Below is a small trained network, with its code and all its weights. Each question gives an input and a target symbol and asks what happens when units are switched off, that is, made to give their printed mean instead of their output.

import numpy as np


def w(rows, s, z=0):
    codes = np.array(rows[::2]) - 128.0
    scale = np.full(codes.shape[1], s)
    scale[-1] = z or s
    return codes * scale


def f(y):
    return y / 2 * (1 + np.tanh(0.7978845608 * (y + 0.044715 * y**3)))


def softmax(a):
    e = np.exp(a - a.max(-1, keepdims=True))
    return e / e.sum(-1, keepdims=True)


def log_softmax(a):
    a = a - a.max(-1, keepdims=True)
    return a - np.log(np.exp(a).sum(-1, keepdims=True))


def net(x, mask):
    ids = ['δηθμτφψω'.index(c) for c in x.split()]
    T = len(ids)
    res = E[ids] + P[:T]
    u = 0
    for l in range(2):
        r = res
        for j in range(2):
            rows = slice(3 * j, 3 * j + 3)
            q, k, v = (r @ M[l][rows].T for M in (Q, K, V))
            z = softmax(np.where(np.tri(T) > 0, q @ k.T / 3**0.5, -1e9)) @ v
            o = O[l][rows]
            res = res + np.where(mask[u + j], z, o[:, -1]) @ o[:, :-1]
        u += 2
        y = f(res @ A[l][:, :-1].T + A[l][:, -1])
        res = res + np.where(mask[u : u + 8], y, B[l][:, -1]) @ B[l][:, :-1]
        u += 8
    return log_softmax(res[-1] @ U[:, :-1].T + U[:, -1])


Q, K, V, O, A, B = {}, {}, {}, {}, {}, {}
E = w([
[97,142,216],'δ',
[67,108,105],'η',
[208,193,141],'θ',
[125,171,190],'μ',
[114,152,255],'τ',
[143,108,76],'φ',
[210,63,192],'ψ',
[175,139,72],'ω',
],0.014)
P = w([
[20,24,2],'0',
[138,220,193],'1',
[159,216,179],'2',
[179,213,165],'3',
[186,213,162],'4',
[202,216,151],'5',
[208,211,159],'6',
],0.007)
Q[0] = w([
[143,79,190],'0.h0',
[247,115,160],'0.h0',
[123,71,127],'0.h0',
[210,177,162],'0.h1',
[62,143,62],'0.h1',
[14,53,139],'0.h1',
],0.013)
K[0] = w([
[88,113,183],'0.h0',
[185,91,77],'0.h0',
[181,189,24],'0.h0',
[130,14,211],'0.h1',
[159,213,186],'0.h1',
[94,249,155],'0.h1',
],0.011)
V[0] = w([
[254,19,189],'0.h0',
[160,215,181],'0.h0',
[116,101,214],'0.h0',
[181,177,36],'0.h1',
[166,74,112],'0.h1',
[195,31,128],'0.h1',
],0.0092)
O[0] = w([
[205,159,183,206],'0.h0',
[36,219,206,151],'0.h0',
[169,52,245,146],'0.h0',
[160,193,34,96],'0.h1',
[211,147,161,213],'0.h1',
[254,159,154,252],'0.h1',
],0.0066,0.0027)
A[0] = w([
[84,42,81,105],'0.n0',
[135,111,2,159],'0.n1',
[53,223,198,201],'0.n2',
[113,97,209,231],'0.n3',
[53,173,84,255],'0.n4',
[11,187,124,6],'0.n5',
[49,180,196,34],'0.n6',
[130,41,36,164],'0.n7',
],0.0092,0.0038)
B[0] = w([
[184,137,198,152],'0.n0',
[159,145,131,211],'0.n1',
[139,159,66,255],'0.n2',
[154,103,67,249],'0.n3',
[86,246,88,179],'0.n4',
[139,136,142,137],'0.n5',
[117,143,148,183],'0.n6',
[155,177,172,179],'0.n7',
],0.014,0.0064)
Q[1] = w([
[55,72,180],'1.h0',
[93,77,146],'1.h0',
[139,82,209],'1.h0',
[145,121,10],'1.h1',
[73,145,246],'1.h1',
[73,51,195],'1.h1',
],0.011)
K[1] = w([
[52,165,135],'1.h0',
[130,160,138],'1.h0',
[148,197,28],'1.h0',
[147,5,126],'1.h1',
[131,155,96],'1.h1',
[65,142,43],'1.h1',
],0.012)
V[1] = w([
[135,51,172],'1.h0',
[111,126,160],'1.h0',
[113,157,92],'1.h0',
[183,117,106],'1.h1',
[5,158,121],'1.h1',
[123,148,233],'1.h1',
],0.016)
O[1] = w([
[36,105,157,107],'1.h0',
[79,162,215,113],'1.h0',
[152,176,139,122],'1.h0',
[144,85,101,181],'1.h1',
[127,172,107,3],'1.h1',
[172,72,246,152],'1.h1',
],0.011,0.043)
A[1] = w([
[157,124,85,4],'1.n0',
[96,255,101,136],'1.n1',
[158,61,81,86],'1.n2',
[104,76,172,81],'1.n3',
[126,70,106,118],'1.n4',
[217,138,63,240],'1.n5',
[24,164,21,186],'1.n6',
[142,89,123,138],'1.n7',
],0.011,0.0032)
B[1] = w([
[166,65,28,162],'1.n0',
[235,187,238,160],'1.n1',
[109,231,91,230],'1.n2',
[75,255,131,190],'1.n3',
[223,104,123,191],'1.n4',
[8,99,144,254],'1.n5',
[112,10,100,152],'1.n6',
[199,67,127,192],'1.n7',
],0.007,0.031)
U = w([
[146,247,154,112],'δ',
[67,71,95,167],'η',
[158,156,192,65],'θ',
[60,166,191,201],'μ',
[187,221,71,169],'τ',
[126,163,2,27],'φ',
[172,96,78,157],'ψ',
[169,145,148,2],'ω',
],0.0084,0.0064)

Each question gives the input, a string of symbols that net reads in full, and the target symbol t.
The units are the heads (3 rows each of Q, K, V and O) and the neurons (one row each of A and B). Each row of codes is followed by its name. A weight is (code - 128) times the scale printed after its matrix; where a second scale follows, it is the last column's (O, A, B and U).
mask holds one flag per unit, layer by layer, with each layer's heads first. A switched-off unit (its flag False) gives its mean, the last column of its rows in O or B, instead of its output. The means were averaged over made-up inputs and are rounded, as every weight is.
A unit's drop is (log p(t) with every unit on - log p(t) with that unit switched off) / (log p(t) with every unit on - log p(t) with every unit switched off).
The circuit of an input: a set's keep is (log p(t) with only the set's units on - log p(t) with every unit switched off) / (log p(t) with every unit on - log p(t) with every unit switched off). Starting from the 12 units with the biggest drops (on a tie, the unit counted first), units are removed one at a time, each time the one whose removal leaves the highest keep (on an exact tie, the one counted first), for as long as the keep stays at least 0.8.
circuit, biggest first: the units of the circuit, biggest drop first
most important unit: the unit with the biggest drop
k most important neurons: the k neurons with the biggest drops, biggest first
top k neurons in layer l: the k neurons of layer l with the biggest drops, biggest first
input η θ ω ω φ φ δ, target θ: 3 most important neurons : [0.n7, 0.n0, 0.n3]
input ψ η θ, target θ: circuit, biggest first : [0.n2, 0.h1, 1.h1, 0.h0]
input δ ω δ, target μ: circuit, biggest first : [0.h0, 1.h0, 0.n2, 0.h1]
input ω ω η, target φ: circuit, biggest first : [1.h1]
input ψ τ φ θ, target θ: circuit, biggest first : [1.h1, 0.h0]
input θ θ ω ω η, target τ: circuit, biggest first : [1.h0, 1.h1]
input δ θ η μ, target μ: circuit, biggest first : [0.h0, 1.h0, 0.n2, 0.h1]
input μ φ φ η μ δ η, target δ: 2 most important neurons : [1.n1, 0.n4]
input θ ω μ τ η δ, target τ: circuit, biggest first : [0.n2, 1.h1]
input μ ω δ τ, target δ: 2 most important neurons : [0.n0, 1.n1]
input δ μ τ η, target μ: circuit, biggest first : [0.h0, 1.h0, 0.h1]
input τ φ τ μ ω τ, target η: top 2 neurons in layer 1 : [1.n6, 1.n2]
input θ τ θ μ δ φ, target τ: top 2 neurons in layer 0 : [0.n2, 0.n4]
input τ δ μ, target η: top neuron in layer 1 : [1.n6]
input τ η ω δ, target η: 3 most important neurons : [0.n2, 0.n3, 1.n6]
input η τ ω η ω, target θ: 2 most important neurons : [0.n7, 0.n0]
input τ φ φ τ η φ, target η: 2 most important neurons : [0.n3, 1.n6]
input μ δ η, target δ: 2 most important neurons : [0.n4, 1.n1]
input θ μ ω, target τ: 4 most important neurons : [1.n1, 0.n2, 0.n3, 0.n4]
input η ω φ ω θ τ, target θ: top 3 neurons in layer 0 : [0.n0, 0.n7, 0.n3]
input ω ω ω η φ, target φ: most important unit : 0.h1
input η δ φ, target θ: 2 most important neurons : [0.n7, 0.n0]
input ω η φ φ φ, target φ: 2 most important neurons : [0.n0, 0.n1]
